Below are the code and all the weights of a small trained network. Each question names an input and a class and asks about switching units off, where a switched-off unit gives its printed mean instead of its output.

import numpy as np


def w(rows, s, z=0):
    codes = np.array(rows[::2]) - 128.0
    scale = np.full(codes.shape[1], s)
    scale[-1] = z or s
    return codes * scale


def norm(h):
    return h / np.sqrt((h * h).mean(-1, keepdims=True) + 1e-5)


def f(y):
    return np.maximum(y, 0)


def log_softmax(a):
    a = a - a.max(-1, keepdims=True)
    return a - np.log(np.exp(a).sum(-1, keepdims=True))


def net(x, mask):
    res = np.array(x, float).reshape(1, 7) / 4 @ E
    u = 0
    for l in range(3):
        y = f(norm(res) @ A[l][:, :-1].T + A[l][:, -1])
        res = res + np.where(mask[u : u + 10], y, B[l][:, -1]) @ B[l][:, :-1]
        u += 10
    return log_softmax(norm(res)[-1] @ U[:, :-1].T + U[:, -1])


A, B = {}, {}
E = w([
[108,55,189,202,70,119,68],'x0',
[180,210,105,161,7,106,124],'x1',
[128,59,108,176,148,177,183],'x2',
[187,142,254,100,81,132,83],'x3',
[97,136,139,69,167,34,88],'x4',
[21,195,63,180,113,79,76],'x5',
[141,196,164,173,95,123,138],'x6',
],0.0097)
A[0] = w([
[138,100,132,202,208,92,107,9],'L0N1',
[110,105,110,17,163,70,104,26],'L0N2',
[136,121,111,107,184,171,215,46],'L0N3',
[164,102,161,146,119,170,106,32],'L0N4',
[151,75,200,134,99,154,132,11],'L0N5',
[72,4,122,221,129,168,123,166],'L0N6',
[71,195,153,151,93,101,100,73],'L0N7',
[160,81,197,136,91,209,107,2],'L0N8',
[96,64,130,143,173,161,63,25],'L0N9',
[48,87,148,98,201,125,103,56],'L0N10',
],0.015,0.0036)
B[0] = w([
[62,115,154,94,87,105,193,160],'L0N1',
[156,77,87,64,179,97,8,218],'L0N2',
[165,188,128,141,135,122,235,203],'L0N3',
[184,124,182,137,121,137,105,172],'L0N4',
[148,168,218,72,98,169,167,194],'L0N5',
[40,30,19,95,28,167,150,254],'L0N6',
[129,229,115,137,84,99,165,220],'L0N7',
[208,123,202,125,124,193,64,211],'L0N8',
[37,100,191,155,171,137,144,186],'L0N9',
[41,161,202,40,145,153,170,217],'L0N10',
],0.016,0.0092)
A[1] = w([
[154,53,81,250,89,153,89,35],'L1N1',
[131,161,106,169,185,104,122,108],'L1N2',
[150,76,102,153,169,84,65,78],'L1N3',
[211,132,223,185,112,192,85,60],'L1N4',
[100,215,133,182,101,90,96,77],'L1N5',
[112,219,155,196,98,90,62,86],'L1N6',
[186,99,173,142,108,150,99,79],'L1N7',
[110,198,160,177,80,45,85,86],'L1N8',
[86,161,116,148,145,66,119,88],'L1N9',
[182,163,126,173,254,106,230,1],'L1N10',
],0.013,0.0037)
B[1] = w([
[196,52,32,179,41,113,117,155],'L1N1',
[154,95,213,97,140,147,135,152],'L1N2',
[98,151,96,136,191,160,76,146],'L1N3',
[194,102,251,97,109,166,75,253],'L1N4',
[97,189,143,200,139,82,118,237],'L1N5',
[80,183,126,208,120,88,125,241],'L1N6',
[172,145,196,116,105,164,111,197],'L1N7',
[62,178,133,168,116,92,120,244],'L1N8',
[156,136,204,110,112,128,99,185],'L1N9',
[197,130,27,170,148,159,198,181],'L1N10',
],0.017,0.0066)
A[2] = w([
[216,188,53,154,208,130,229,86],'L2N1',
[170,149,72,62,240,5,24,57],'L2N2',
[193,160,135,153,177,234,160,159],'L2N3',
[3,39,151,173,208,148,104,16],'L2N4',
[142,9,147,123,175,180,153,115],'L2N5',
[102,165,98,148,174,189,225,97],'L2N6',
[114,178,132,174,125,37,144,4],'L2N7',
[145,177,192,123,250,92,126,152],'L2N8',
[192,43,54,189,25,80,118,111],'L2N9',
[102,168,144,231,167,40,134,38],'L2N10',
],0.014,0.0032)
B[2] = w([
[206,106,96,100,154,42,175,222],'L2N1',
[149,120,71,183,234,251,84,248],'L2N2',
[174,106,171,98,115,53,87,225],'L2N3',
[81,166,163,91,165,120,231,209],'L2N4',
[87,210,152,180,143,73,126,225],'L2N5',
[140,105,149,76,127,31,92,214],'L2N6',
[97,175,145,154,129,90,82,235],'L2N7',
[166,116,44,174,99,196,116,243],'L2N8',
[152,63,81,232,115,171,107,194],'L2N9',
[86,225,113,110,95,76,85,255],'L2N10',
],0.022,0.0075)
U = w([
[205,101,250,118,92,167,80,178],'0',
[12,85,166,49,145,130,192,147],'1',
[213,91,97,93,162,49,155,137],'2',
[102,25,74,194,46,165,130,5],'3',
[88,216,130,176,104,78,57,129],'4',
[136,121,90,117,229,206,61,141],'5',
],0.017,0.0023)

Each question gives the input, the list of numbers given to net, and the class t.
The units are the neurons (one row each of A and B). Each row of codes is followed by its name. A weight is (code - 128) times the scale printed after its matrix; where a second scale follows, it is the last column's (A, B and U).
mask holds one flag per neuron, layer by layer. A switched-off neuron (its flag False) gives its mean, the last column of its row in B, instead of its output. The means were averaged over made-up inputs and are rounded, as every weight is.
A unit's drop is (log p(t) with every unit on - log p(t) with that unit switched off) / (log p(t) with every unit on - log p(t) with every unit switched off).
The circuit of an input: a set's keep is (log p(t) with only the set's units on - log p(t) with every unit switched off) / (log p(t) with every unit on - log p(t) with every unit switched off). Starting from the 12 units with the biggest drops (on a tie, the unit counted first), units are removed one at a time, each time the one whose removal leaves the highest keep (on an exact tie, the one counted first), for as long as the keep stays at least 0.8.
circuit, biggest first: the units of the circuit, biggest drop first
k most important neurons: the k neurons with the biggest drops, biggest first
top k neurons in layer l: the k neurons of layer l with the biggest drops, biggest first
drop of u: that unit's drop, to one decimal
input [-2,4,6,-1,-4,1,6], class 3: most important neuron : L0N10
input [-8,5,-1,-4,4,-3,-1], class 2: 2 most important neurons : L0N3, L0N6
input [2,1,-4,1,3,2,-4], class 5: 2 most important neurons : L0N2, L2N2
input [-4,-8,0,1,-7,-4,0], class 2: circuit, biggest first : L0N3, L2N1
input [3,0,-5,8,8,-5,-8], class 5: circuit, biggest first : L0N2, L2N2
input [-2,3,0,0,4,-8,-8], class 5: circuit, biggest first : L0N2, L2N2
input [8,0,1,-7,-3,-3,-7], class 3: 2 most important neurons : L0N6, L2N9
input [8,-2,-1,-7,-6,4,-6], class 1: 3 most important neurons : L0N9, L2N4, L0N10
input [4,-4,0,2,-5,-2,-8], class 1: 2 most important neurons : L0N6, L0N9
input [-5,-4,0,0,-6,-7,-3], class 2: 3 most important neurons : L0N3, L1N10, L2N1
input [-6,-3,0,-6,2,1,0], class 2: 2 most important neurons : L0N3, L1N10
input [3,1,8,1,0,8,-5], class 3: top 2 neurons in layer 0 : L0N6, L0N5
input [-2,0,-6,-4,-2,-1,-3], class 5: drop of L0N2 : 1.2
input [1,0,8,-1,-5,0,1], class 3: circuit, biggest first : L0N6
input [7,0,-1,2,-8,7,1], class 3: drop of L1N9 : 0.0
input [-3,3,-8,-2,-4,-4,-6], class 5: 2 most important neurons : L0N2, L2N2
input [3,-5,-3,-6,0,7,6], class 1: 2 most important neurons : L0N6, L0N10
input [-8,6,-6,-4,-5,-1,0], class 2: drop of L2N1 : 0.1
